[161  93 139 130 162 129 218 132 143 117 126 139  67  77] -> k453
[161  93 139 130 162 129 218 132 143 117 131 139  67  77] -> k489
[ 94 161 131 128 169 104 114 148 165 135 126 141 152 175] -> k856
[184  90 129 137 203 137 133 129 119 131  66 112 140 178] -> k974
[134  83 120 136 112 106 121  67 142 131 126 124 185  58] -> k825
[109 119 133 128 129 103 178 146 167 124 131 148 117  62] -> k655
[149 135 125 127 129 153  89 111  90 130 125 110 130 188] -> k983
[155 101 138 129 164 128 209 133 144 119 131 139  73  90] -> k553
[177  95 128 136 192 136 126 128 118 131 122 113 143 175] -> k211
[ 90 160 130 127 158 102 118 148 166 134 127 143 150 159] -> k406
[113 178 134 120 143 145 119 119 117 128 129 131  89 206] -> k408
[190 101 138 136 164 128 209 133 144 119 131 139  73  90] -> k99
k406
[ 90 160 130 127 158 102 118 148 166 134 127 143 150 159]
common k406 k553: 
[90]
common k553 k825: 
[131]
k489
[161  93 139 130 162 129 218 132 143 117 131 139  67  77]
k655
[109 119 133 128 129 103 178 146 167 124 131 148 117  62]

[100  73  61 140  26  56 143 132 199  61 130 172]  k558
[107 133 100 117  36 128 172 143 177  75 158 144]  k816
[ 98  98  84 147  34  90 145 134 182  77 149 147]  k946
[106 140  79  93  13 160 238  98 105  91 181 168]  k22
[ 88  60  73 156  31  58 136 126 201  77 125 161]  k386
[112 125  88 131  37 131 176 135 134  86 176 145]  k6
[ 92  56  94 129  54 113 222 128 127 137  98 141]  k764
len: [ 98  98  84 147  34  90 145]
7
shift -1: [177]
[176]
common k22 k764: 
[98]
len: [100  73  61 140]
4
shift -1: [ 88  60  73 156]
[ 87  59  72 155]
k6
[112 125  88 131  37 131 176 135 134  86 176 145]

[129 144 116 163 145 125 131 127 157 180  83 110 127  28 130  63 109 156
  44 125 138 127  21 136 148 158 125 128 129 132 132 128 130 134 147] -> k923
[129 134 121 138 130 134 128 134 134 136 115 125 128 101 127  85 115 136
 105 127 139 128 105 127 138 132 125 128 129 131 129 127 129 132 128] -> k763
[129 134 121 138 130 134 128 134 134 136 115 125 128 101 127  85 115 136
 105 127 139 128 105 127 138 132 125 128 129 131 125 128 126 128 118] -> k600
[126 135 139 127 133 122 128 125 130 138 120 124 118 127 132 161 144 130
 139 129 117 126 120 133 114 123 126 127 128 126 126 130 127 116 136] -> k766
[131 141 108 158 135 146 130 145 147 156  92 118 131  47 126  19  93 150
  55 125 155 129  54 126 157 146 121 128 130 135 132 126 130 139 132] -> k538
[129 144 116 163 145 145 131 144 157 180  83 110 127  28 130  63 109 156
  44 125 138 127  21 136 148 158 125 128 129 132 132 128 130 127 147] -> k997
[129 133 124 123 119 126 126 129 118 103 128 135 125 144 125  76 113 124
 147 129 147 129 162 118 133 107 120 128 129 133 126 127 127 135 113] -> k380
[129 147 123 142 131 132 127 137 135 137  98 123 117  88 128  53 111 141
 107 128 148 128  99 125 136 119 116 128 130 135 128 128 128 128 127] -> k137
[130 147 119 143 128 134 127 139 133 131  98 125 119  87 126  28 102 141
 104 128 157 129 103 121 142 117 114 128 130 137 128 127 128 133 122] -> k579
[127 136 131 135 134 128 128 130 135 144 113 122 122 105 131 127 131 135
 115 128 126 127 101 132 125 131 126 128 128 128 128 129 128 122 136] -> k904
shift -1: [120]
[119]
shift -1: [130]
[129]
shift -1: [132]
[131]

[ 52  91  85 192 163  89 114 163 188 110 113 103 103 103 152 112 103 186
 125 123 112  97 103 192 149]  k616
[102 165 143  50 145 141 148 140 111  63 151 170 135  65 174 158  92  83
 111 178 167  87 159  44  79]  k252
[161  96  87  86 189  76  63  65 191 193 134 125  98 143  61  73 137 173
  46  88  91  69  91 163 234]  k281
[129 171 127 103 202 148 159 181 149  70  47 184 108 175 155 155  83 146
 118 182 173  75 148 155 107]  k606
[143 172 194  54 124 162 182 160 139 112 141 182 162  59 190 180 159 161
  91 181 182 108 139  47 117]  k692
[164 209 187 108 107 177 202 197 147 159 179 169 208  91 210 188 173 168
 202 199 182 161 200  96 149]  k912
[189 178 205  63 193 188 206 159 189  97 199 182 166  63 182 192 137 216
  61 179 187  75 200  74 186]  k793
[181  84  81 132 169  93  66  75 182 190 114  71  75 119  72  84 188 191
  79  67  87  73 126 125 190]  k451
[211 131  85 192 163  89 147 163 188 110 113 103 103 206 152 112 103 186
 125 123 112  97 103 192 149]  k652
[148 154 151 149  82 166 160 184  77  64  81 178 139 187 166 151  66  57
 176 143 128 208  61 178  53]  k718
k912
[164 209 187 108 107 177 202 197 147 159 179 169 208  91 210 188 173 168
 202 199 182 161 200  96 149]
common k652 k692: 
[112]
which: [102 165 143  50 145 141 148 140 111  63 151 170 135  65 174 158  92  83
 111 178 167  87 159  44  79]
k252
shift -1: [169 208  91 210]
[168 207  90 209]
k718
[148 154 151 149  82 166 160 184  77  64  81 178 139 187 166 151  66  57
 176 143 128 208  61 178  53]

[ 33 105  90  44 211 212 220 190 123 163]  k990
[211 123 220 153  84 107  92 190 226 184]  k423
[ 82  33 136 171 172 222 105 127 145 157]  k969
[ 82  33 136 124 172 194  88  97 186 159]  k970
[177 160  55 127  56 117  91  79 191  71]  k706
[211 123 220 153  84 107  92  49 181 114]  k868
[172 113  60  77 212 203 152 131 150 182]  k884
[177 160  55 127  56 117  91  79 207  71]  k350
shift -1: [172]
[171]
len: [177 160  55 127  56 117]
6
k868
[211 123 220 153  84 107  92  49 181 114]
which: [177 160  55 127  56 117  91  79 207  71]
k350
k884
[172 113  60  77 212 203 152 131 150 182]
common k970 k884: 
[172]
which: [177 160  55 127  56 117  91  79 191  71]
k706

[ 63  43 216 195] : k91
[ 63  45 216 195] : k273
[47 44 35 68] : k504
[ 55  45 232 142] : k609
k609
[ 55  45 232 142]
k504
[47 44 35 68]
shift +1: [47]
[48]
len: [47 44 35]
3
shift -1: [43]
[42]
shift +1: [ 45 232]
[ 46 233]
shift -1: [47 44]
[46 43]

[160 235 121 169 167 231 160 185 152 120 184 209 198 122 230 133 110 149
 159] = k289
[160 235 121 169 167 231 160 185 152 120 184 209 198 122 174 133 110 149
 113] = k756
[102 120  90 209 111 121 112 117  79  99 138 100 142 102 122 231  73 107
 106] = k978
which: [160 235 121 169 167 231 160 185 152 120 184 209 198 122 230 133 110 149
 159]
k289
shift +1: [209]
[210]
shift +1: [122]
[123]
len: [160 235 121]
3
shift +1: [160]
[161]
shift -1: [120 184]
[119 183]

[121 117 119 123 133 123] = k223
[191   6 143 211  46 203] = k366
[191   6 143 211 140 203] = k274
shift -1: [119]
[118]
len: [191   6 143 211  46]
5
len: [191   6 143 211]
4
len: [191   6 143 211]
4

[117 151 150  98  87 127  88 144 125  86 133 209  96 152] -> k680
[155  94 129 159 187 183 240 153  95 141 102 121 230  81] -> k746
[117 143 121 107  97 122 105 124 172 146  98 194  86 155] -> k656
[131  95 111 119 141 109 132 116  96 145 152  67 131 141] -> k63
[122 134 152 110 103 121  86 150 111  71 181 177 114 127] -> k198
[136  91 118 121 140 127 123 162 135 112 196 188 153  95] -> k178
[125 171 155 148 124 139 128 117 138 111 101 107 124 113] -> k326
[125 106 126 140 123 141 167 119 124 147 105 117 137 158] -> k45
[144 146 121 130 166 137 140 136 147 141 117 134 154  69] -> k604
k63
[131  95 111 119 141 109 132 116  96 145 152  67 131 141]
shift -1: [140]
[139]
len: [125 106 126 140 123 141 167 119 124 147 105]
11
len: [144 146 121 130 166 137 140]
7

[116 106  82 102  97  97  40 129  81  60 143  91 172 197 124] -> k224
[114 106  82 105  91  99  35 127  72  62 145  89 175 198 123] -> k68
[111 111  84  80  88  66  13 122 138  72 138 106 151 176 130] -> k78
[110 108  77 103  90  98  39 125  77  57 147  86 173 202 119] -> k843
k843
[110 108  77 103  90  98  39 125  77  57 147  86 173 202 119]
len: [116 106  82 102  97  97]
6

